Here is a tiny trained network, its code and every weight. The questions are about switching its units off for an input and a class, where a switched-off unit gives its printed mean instead of its output.

import numpy as np


def w(rows, s, z=0):
    codes = np.array(rows[::2]) - 128.0
    scale = np.full(codes.shape[1], s)
    scale[-1] = z or s
    return codes * scale


def f(y):
    return np.maximum(y, 0)


def log_softmax(a):
    a = a - a.max(-1, keepdims=True)
    return a - np.log(np.exp(a).sum(-1, keepdims=True))


def net(x, mask):
    res = np.array(x, float).reshape(1, 3) / 4 @ E
    y = f(res @ A[0][:, :-1].T + A[0][:, -1])
    res = res + np.where(mask, y, B[0][:, -1]) @ B[0][:, :-1]
    return log_softmax(res[-1] @ U[:, :-1].T + U[:, -1])


A, B = {}, {}
E = w([
[137,197,131,167,212,152,138],'x0',
[199,107,61,153,165,155,67],'x1',
[172,214,253,138,70,174,74],'x2',
],0.012)
A[0] = w([
[165,125,44,135,196,149,137,203],'neuron 1',
[149,101,191,119,77,117,119,116],'neuron 2',
[126,101,19,112,151,100,175,255],'neuron 3',
[156,97,99,132,121,152,92,100],'neuron 4',
[86,137,100,105,133,72,234,196],'neuron 5',
[145,216,123,124,188,157,130,206],'neuron 6',
[186,187,159,94,106,163,90,210],'neuron 7',
[125,117,207,109,8,132,107,125],'neuron 8',
[109,138,148,144,118,161,138,236],'neuron 9',
[136,165,152,138,180,122,110,94],'neuron 10',
[119,58,70,112,64,84,131,85],'neuron 11',
],0.013,0.0033)
B[0] = w([
[101,122,171,218,158,78,99,215],'neuron 1',
[148,170,105,187,146,96,115,176],'neuron 2',
[4,81,120,155,125,92,153,249],'neuron 3',
[113,127,129,85,138,48,115,161],'neuron 4',
[53,32,101,116,128,88,136,210],'neuron 5',
[180,116,113,203,71,193,166,194],'neuron 6',
[185,167,134,224,120,145,89,210],'neuron 7',
[130,125,118,194,198,63,46,219],'neuron 8',
[128,105,86,219,99,125,182,162],'neuron 9',
[134,185,126,135,94,159,108,162],'neuron 10',
[191,83,109,49,100,156,233,206],'neuron 11',
],0.014,0.018)
U = w([
[164,215,158,248,155,182,52,159],'0',
[65,89,102,47,47,158,220,64],'1',
[2,84,109,124,168,43,127,250],'2',
[62,164,170,16,159,187,99,16],'3',
[203,150,113,94,147,82,79,50],'4',
],0.0082,0.0024)

Each question gives the input, the list of numbers given to net, and the class t.
The units are the neurons (one row each of A and B). Each row of codes is followed by its name. A weight is (code - 128) times the scale printed after its matrix; where a second scale follows, it is the last column's (A, B and U).
mask holds one flag per neuron, in row order. A switched-off neuron (its flag False) gives its mean, the last column of its row in B, instead of its output. The means were averaged over made-up inputs and are rounded, as every weight is.
A unit's drop is (log p(t) with every unit on - log p(t) with that unit switched off) / (log p(t) with every unit on - log p(t) with every unit switched off).
The circuit of an input: a set's keep is (log p(t) with only the set's units on - log p(t) with every unit switched off) / (log p(t) with every unit on - log p(t) with every unit switched off). Starting from all 11 units, units are removed one at a time, each time the one whose removal leaves the highest keep (on an exact tie, the one counted first), for as long as the keep stays at least 0.8.
circuit, biggest first: the units of the circuit, biggest drop first
most important unit: the unit with the biggest drop
top k neurons: the k neurons with the biggest drops, biggest first
drop when u is switched off: that unit's drop, to one decimal
input [-4,1,1], class 4: most important unit => neuron 3
input [-7,3,-3], class 1: top 2 neurons => (neuron 11; neuron 8)
input [-5,-1,-2], class 1: circuit, biggest first => (neuron 11; neuron 1)
input [-5,-2,-4], class 1: top 3 neurons => (neuron 11; neuron 8; neuron 1)
input [-4,-5,-6], class 1: top 3 neurons => (neuron 11; neuron 8; neuron 1)
input [-7,5,-2], class 1: top 2 neurons => (neuron 11; neuron 8)
input [7,-8,0], class 1: drop when neuron 3 is switched off => 0.1
input [-4,-1,-2], class 1: drop when neuron 1 is switched off => 0.3
input [-8,-4,-6], class 1: drop when neuron 11 is switched off => 1.2
input [6,-4,-1], class 1: drop when neuron 2 is switched off => 0.1
